Below are the code and all the weights of a small trained network. Each question names an input and a target symbol and asks about switching units off, where a switched-off unit gives its printed mean instead of its output.

import numpy as np


def w(rows, s, z=0):
    codes = np.array(rows[::2]) - 128.0
    scale = np.full(codes.shape[1], s)
    scale[-1] = z or s
    return codes * scale


def f(y):
    return y / 2 * (1 + np.tanh(0.7978845608 * (y + 0.044715 * y**3)))


def softmax(a):
    e = np.exp(a - a.max(-1, keepdims=True))
    return e / e.sum(-1, keepdims=True)


def log_softmax(a):
    a = a - a.max(-1, keepdims=True)
    return a - np.log(np.exp(a).sum(-1, keepdims=True))


def net(x, mask):
    ids = ['βδθλτψω'.index(c) for c in x.split()]
    T = len(ids)
    res = E[ids] + P[:T]
    q, k, v = (res @ M[0].T for M in (Q, K, V))
    z = softmax(np.where(np.tri(T) > 0, q @ k.T / 3**0.5, -1e9)) @ v
    res = res + np.where(mask[0], z, O[0][:, -1]) @ O[0][:, :-1]
    y = f(res @ A[0][:, :-1].T + A[0][:, -1])
    res = res + np.where(mask[1:9], y, B[0][:, -1]) @ B[0][:, :-1]
    return log_softmax(res[-1] @ U[:, :-1].T + U[:, -1])


Q, K, V, O, A, B = {}, {}, {}, {}, {}, {}
E = w([
[179,111,135,73,112,58,184],'β',
[86,179,190,184,155,139,197],'δ',
[147,180,237,45,186,153,218],'θ',
[124,51,161,104,231,26,138],'λ',
[2,139,227,187,202,56,71],'τ',
[169,12,169,238,192,33,29],'ψ',
[120,237,137,194,37,103,155],'ω',
],0.0067)
P = w([
[203,206,4,182,89,19,24],'0',
[69,34,230,41,107,166,132],'1',
[187,180,207,237,181,33,211],'2',
[45,37,183,75,85,179,108],'3',
[195,181,220,222,184,27,224],'4',
[50,50,213,78,92,217,141],'5',
[201,147,226,228,201,16,202],'6',
[49,37,180,66,77,188,149],'7',
[193,157,206,249,184,2,215],'8',
[50,48,189,70,81,192,157],'9',
[193,157,222,251,186,7,218],'10',
],0.0058)
Q[0] = w([
[218,188,221,240,221,2,231],'head 0',
[65,71,45,12,67,227,96],'head 0',
[161,202,160,116,195,25,198],'head 0',
],0.0055)
K[0] = w([
[141,192,3,134,39,48,41],'head 0',
[81,78,253,154,219,107,225],'head 0',
[188,209,49,165,126,77,53],'head 0',
],0.0066)
V[0] = w([
[99,204,64,240,11,152,29],'head 0',
[4,186,253,185,176,113,69],'head 0',
[168,2,127,247,195,50,17],'head 0',
],0.0063)
O[0] = w([
[40,119,69,165,12,71,163,168],'head 0',
[76,198,255,140,40,136,32,253],'head 0',
[209,32,55,207,82,212,29,233],'head 0',
],0.007,0.003)
A[0] = w([
[57,76,197,161,202,191,105,157],'neuron 0',
[74,65,144,60,235,118,227,204],'neuron 1',
[149,59,166,194,158,227,219,230],'neuron 2',
[157,111,199,138,51,66,111,251],'neuron 3',
[126,141,23,179,75,64,158,133],'neuron 4',
[210,254,140,144,188,29,112,59],'neuron 5',
[99,182,185,51,185,46,189,145],'neuron 6',
[136,201,73,209,216,72,212,245],'neuron 7',
],0.0067,0.0034)
B[0] = w([
[160,78,53,26,172,96,221,203],'neuron 0',
[173,235,7,123,20,72,149,191],'neuron 1',
[183,30,14,88,53,127,60,188],'neuron 2',
[1,115,180,202,122,211,120,253],'neuron 3',
[168,62,160,26,71,30,182,171],'neuron 4',
[227,148,246,233,180,156,58,151],'neuron 5',
[167,216,208,189,29,156,177,204],'neuron 6',
[230,75,189,6,194,27,125,204],'neuron 7',
],0.0058,0.0074)
U = w([
[166,102,22,18,208,75,145,209],'β',
[31,91,222,88,152,119,155,216],'δ',
[234,205,210,201,206,89,41,45],'θ',
[190,42,142,83,204,213,23,222],'λ',
[34,208,145,228,47,206,90,195],'τ',
[194,85,82,216,43,191,121,3],'ψ',
[64,157,106,69,2,59,237,30],'ω',
],0.0057,0.0044)

Each question gives the input, a string of symbols that net reads in full, and the target symbol t.
The units are the heads (3 rows each of Q, K, V and O) and the neurons (one row each of A and B). Each row of codes is followed by its name. A weight is (code - 128) times the scale printed after its matrix; where a second scale follows, it is the last column's (O, A, B and U).
mask holds one flag per unit, heads first, then neurons. A switched-off unit (its flag False) gives its mean, the last column of its rows in O or B, instead of its output. The means were averaged over made-up inputs and are rounded, as every weight is.
A unit's drop is (log p(t) with every unit on - log p(t) with that unit switched off) / (log p(t) with every unit on - log p(t) with every unit switched off).
The circuit of an input: a set's keep is (log p(t) with only the set's units on - log p(t) with every unit switched off) / (log p(t) with every unit on - log p(t) with every unit switched off). Starting from all 9 units, units are removed one at a time, each time the one whose removal leaves the highest keep (on an exact tie, the one counted first), for as long as the keep stays at least 0.8.
circuit, biggest first: the units of the circuit, biggest drop first
k most important neurons: the k neurons with the biggest drops, biggest first
drop of u: that unit's drop, to one decimal
input θ θ θ θ β δ, target ω: 2 most important neurons -> [neuron 1; neuron 0]
input τ τ τ δ θ β β θ θ β β, target τ: circuit, biggest first -> [head 0; neuron 3]
input β θ β β β δ δ β θ β θ, target β: circuit, biggest first -> [head 0; neuron 7]
input ψ λ ω θ ω δ ω θ ω, target ψ: circuit, biggest first -> [head 0]
input θ θ θ τ τ θ β β β β θ, target θ: circuit, biggest first -> [neuron 5; head 0; neuron 6]
input β λ λ, target β: circuit, biggest first -> [head 0; neuron 7]
input ψ θ ψ θ τ λ ψ β, target λ: 2 most important neurons -> [neuron 6; neuron 1]
input θ ω τ β, target τ: 4 most important neurons -> [neuron 7; neuron 4; neuron 0; neuron 3]
input ω λ τ, target ω: 2 most important neurons -> [neuron 4; neuron 5]
input λ δ λ ω τ β β, target λ: 2 most important neurons -> [neuron 1; neuron 6]
input τ ψ ψ β θ τ λ, target τ: 2 most important neurons -> [neuron 7; neuron 3]
input θ θ ω, target θ: 2 most important neurons -> [neuron 5; neuron 7]
input ω δ β θ τ λ β θ ψ, target ω: 2 most important neurons -> [neuron 4; neuron 5]
input ω θ β, target ω: most important neuron -> [neuron 4]
input τ θ β θ τ, target τ: 2 most important neurons -> [neuron 7; neuron 3]
input ψ θ β β λ, target ψ: drop of neuron 7 -> 0.1
input δ λ θ λ, target β: drop of neuron 5 -> 0.2
input β ψ β ψ τ, target β: drop of neuron 7 -> 0.2
